Here is a tiny trained network, its code and every weight. The questions are about switching its units off for an input and a target symbol, where a switched-off unit gives its printed mean instead of its output.

import numpy as np


def w(rows, s, z=0):
    codes = np.array(rows[::2]) - 128.0
    scale = np.full(codes.shape[1], s)
    scale[-1] = z or s
    return codes * scale


def norm(h):
    return h / np.sqrt((h * h).mean(-1, keepdims=True) + 1e-5)


def f(y):
    return np.maximum(y, 0)


def softmax(a):
    e = np.exp(a - a.max(-1, keepdims=True))
    return e / e.sum(-1, keepdims=True)


def log_softmax(a):
    a = a - a.max(-1, keepdims=True)
    return a - np.log(np.exp(a).sum(-1, keepdims=True))


def net(x, mask):
    ids = ['αγδεζηξτψω'.index(c) for c in x.split()]
    T = len(ids)
    res = E[ids] + P[:T]
    u = 0
    for l in range(2):
        r = norm(res)
        for j in range(2):
            rows = slice(3 * j, 3 * j + 3)
            q, k, v = (r @ M[l][rows].T for M in (Q, K, V))
            z = softmax(np.where(np.tri(T) > 0, q @ k.T / 3**0.5, -1e9)) @ v
            o = O[l][rows]
            res = res + np.where(mask[u + j], z, o[:, -1]) @ o[:, :-1]
        u += 2
        y = f(norm(res) @ A[l][:, :-1].T + A[l][:, -1])
        res = res + np.where(mask[u : u + 12], y, B[l][:, -1]) @ B[l][:, :-1]
        u += 12
    return log_softmax(norm(res)[-1] @ U[:, :-1].T + U[:, -1])


Q, K, V, O, A, B = {}, {}, {}, {}, {}, {}
E = w([
[130,100,70,206],'α',
[102,68,147,24],'γ',
[129,135,166,74],'δ',
[7,49,173,98],'ε',
[94,165,80,145],'ζ',
[150,162,206,148],'η',
[138,147,189,86],'ξ',
[133,149,190,93],'τ',
[205,86,145,124],'ψ',
[92,140,68,88],'ω',
],0.012)
P = w([
[254,186,241,70],'0',
[153,202,227,133],'1',
[134,201,197,138],'2',
[127,193,171,142],'3',
[122,187,153,142],'4',
[121,178,137,139],'5',
[124,171,123,139],'6',
[124,163,111,136],'7',
[124,159,101,135],'8',
[128,151,90,133],'9',
[126,150,80,133],'10',
],0.0032)
Q[0] = w([
[154,157,55,128],'L0H0',
[123,131,193,168],'L0H0',
[125,41,125,40],'L0H0',
[104,179,118,175],'L0H1',
[173,251,142,72],'L0H1',
[255,111,161,185],'L0H1',
],0.0098)
K[0] = w([
[147,146,53,125],'L0H0',
[143,92,161,165],'L0H0',
[97,82,131,55],'L0H0',
[47,194,77,166],'L0H1',
[119,175,171,83],'L0H1',
[255,202,153,179],'L0H1',
],0.008)
V[0] = w([
[115,130,71,57],'L0H0',
[186,71,81,140],'L0H0',
[200,183,52,146],'L0H0',
[195,127,164,253],'L0H1',
[167,85,42,197],'L0H1',
[223,159,72,114],'L0H1',
],0.0048)
O[0] = w([
[35,15,124,202,180],'L0H0',
[162,108,209,167,51],'L0H0',
[55,181,168,142,121],'L0H0',
[99,115,4,72,1],'L0H1',
[23,116,167,23,20],'L0H1',
[163,108,148,73,97],'L0H1',
],0.0035,0.0026)
A[0] = w([
[108,87,170,245,111],'L0N0',
[234,166,179,128,251],'L0N1',
[138,62,131,70,145],'L0N2',
[93,156,65,188,243],'L0N3',
[215,37,135,231,124],'L0N4',
[165,99,146,203,153],'L0N5',
[105,28,83,141,92],'L0N6',
[133,184,68,88,55],'L0N7',
[2,117,87,131,153],'L0N8',
[70,60,152,133,115],'L0N9',
[160,144,54,174,30],'L0N10',
[105,164,141,51,207],'L0N11',
],0.007,0.0014)
B[0] = w([
[191,120,189,22,168],'L0N0',
[76,161,2,137,229],'L0N1',
[54,205,130,154,161],'L0N2',
[176,160,143,81,231],'L0N3',
[107,217,208,93,166],'L0N4',
[72,153,187,61,156],'L0N5',
[111,226,78,156,178],'L0N6',
[199,106,232,183,163],'L0N7',
[145,236,109,165,253],'L0N8',
[174,125,40,247,166],'L0N9',
[145,148,247,62,167],'L0N10',
[178,123,173,55,189],'L0N11',
],0.0043,0.0054)
Q[1] = w([
[150,245,173,39],'L1H0',
[120,44,99,102],'L1H0',
[78,104,56,145],'L1H0',
[125,128,82,166],'L1H1',
[100,152,102,141],'L1H1',
[44,123,135,119],'L1H1',
],0.012)
K[1] = w([
[78,121,143,254],'L1H0',
[165,38,107,2],'L1H0',
[211,149,188,56],'L1H0',
[73,44,109,178],'L1H1',
[127,75,123,169],'L1H1',
[157,70,204,145],'L1H1',
],0.0075)
V[1] = w([
[218,236,118,136],'L1H0',
[160,225,154,165],'L1H0',
[252,40,61,177],'L1H0',
[103,130,187,114],'L1H1',
[29,80,42,168],'L1H1',
[204,103,190,16],'L1H1',
],0.0043)
O[1] = w([
[156,88,187,183,230],'L1H0',
[93,1,130,22,240],'L1H0',
[53,182,184,100,1],'L1H0',
[158,34,131,125,146],'L1H1',
[127,251,82,42,23],'L1H1',
[74,58,141,111,158],'L1H1',
],0.0056,0.0051)
A[1] = w([
[214,120,1,144,173],'L1N0',
[58,73,82,133,171],'L1N1',
[190,172,157,191,164],'L1N2',
[82,71,219,14,176],'L1N3',
[187,82,150,147,152],'L1N4',
[59,173,30,196,122],'L1N5',
[196,123,208,35,251],'L1N6',
[144,183,95,86,187],'L1N7',
[100,176,242,27,195],'L1N8',
[148,46,125,186,186],'L1N9',
[123,102,204,153,87],'L1N10',
[152,96,164,137,103],'L1N11',
],0.0064,0.0027)
B[1] = w([
[81,93,158,172,204],'L1N0',
[193,200,129,88,161],'L1N1',
[103,132,96,164,192],'L1N2',
[173,232,143,254,212],'L1N3',
[43,144,72,168,227],'L1N4',
[203,144,165,64,152],'L1N5',
[162,89,168,61,243],'L1N6',
[134,41,118,110,165],'L1N7',
[118,68,205,203,147],'L1N8',
[124,206,110,88,255],'L1N9',
[133,112,98,32,186],'L1N10',
[137,147,104,78,184],'L1N11',
],0.0049,0.0062)
U = w([
[241,72,238,138,194],'α',
[219,187,83,9,111],'γ',
[93,126,11,54,142],'δ',
[35,204,95,187,255],'ε',
[135,156,145,210,50],'ζ',
[127,104,134,219,57],'η',
[108,74,127,128,57],'ξ',
[102,72,130,141,72],'τ',
[114,73,129,118,56],'ψ',
[154,107,100,205,66],'ω',
],0.011,0.0051)

Each question gives the input, a string of symbols that net reads in full, and the target symbol t.
The units are the heads (3 rows each of Q, K, V and O) and the neurons (one row each of A and B). Each row of codes is followed by its name. A weight is (code - 128) times the scale printed after its matrix; where a second scale follows, it is the last column's (O, A, B and U).
mask holds one flag per unit, layer by layer, with each layer's heads first. A switched-off unit (its flag False) gives its mean, the last column of its rows in O or B, instead of its output. The means were averaged over made-up inputs and are rounded, as every weight is.
A unit's drop is (log p(t) with every unit on - log p(t) with that unit switched off) / (log p(t) with every unit on - log p(t) with every unit switched off).
The circuit of an input: a set's keep is (log p(t) with only the set's units on - log p(t) with every unit switched off) / (log p(t) with every unit on - log p(t) with every unit switched off). Starting from the 12 units with the biggest drops (on a tie, the unit counted first), units are removed one at a time, each time the one whose removal leaves the highest keep (on an exact tie, the one counted first), for as long as the keep stays at least 0.8.
units of the circuit, in order: the units of the circuit, biggest drop first
most important unit: the unit with the biggest drop
k most important neurons: the k neurons with the biggest drops, biggest first
top k neurons in layer l: the k neurons of layer l with the biggest drops, biggest first
heads that matter: for each layer, one digit per head in row order, 1 if its drop is at least 0.15 and else 0, layers parted by /
input α ω α ω, target γ: most important unit => L0N1
input α η α α, target δ: 2 most important neurons => (L0N10, L0N1)
input α α ε α ξ ω η δ, target δ: units of the circuit, in order => (L0N1, L0H1, L1N3, L0N3)
input η ω ζ δ ω, target γ: 3 most important neurons => (L0N1, L0N8, L0N0)
input η ω ψ ω ω ω α α ω η α, target δ: 2 most important neurons => (L0N1, L0N6)
input γ α ε ε, target γ: heads that matter => 00 / 01
input α ω τ τ α γ, target α: 2 most important neurons => (L0N2, L1N3)
input γ α ω ω ω δ α α α, target ε: 2 most important neurons => (L0N6, L0N1)
input α ε ζ α α τ ω ω ε, target γ: units of the circuit, in order => (L1H1, L0N9, L1N1, L1N4)
input ω δ ξ ω γ τ, target γ: heads that matter => 11 / 00
input ζ ξ ζ α τ ζ α δ τ, target γ: heads that matter => 01 / 10
input ζ ζ ω ω ζ, target δ: heads that matter => 11 / 11
input ω ω ζ, target α: 4 most important neurons => (L0N1, L0N0, L0N3, L0N9)
input η η η η γ η, target ε: heads that matter => 11 / 01
input α α η α η δ α τ ζ, target α: heads that matter => 00 / 00
input γ ζ τ η γ γ γ, target ε: top 2 neurons in layer 1 => (L1N6, L1N10)
input ξ ζ α η ξ α ψ ξ ω, target α: heads that matter => 00 / 00
input ξ δ α ω η ε, target ε: 2 most important neurons => (L1N6, L0N9)
input ψ α τ η γ ζ γ, target γ: top 2 neurons in layer 1 => (L1N1, L1N0)
input η α ω ω γ ζ α η α α η, target δ: top 2 neurons in layer 0 => (L0N1, L0N8)
input α ξ δ ξ, target γ: top 2 neurons in layer 0 => (L0N1, L0N10)
input δ ξ ψ ω, target α: heads that matter => 00 / 10
input η ω ω γ ω ω ω, target ε: heads that matter => 11 / 10
input ω ζ α ξ η ω γ γ η ω η, target δ: heads that matter => 11 / 10
input ω ω γ τ ψ ψ γ ω α α, target γ: 3 most important neurons => (L0N1, L0N4, L0N10)
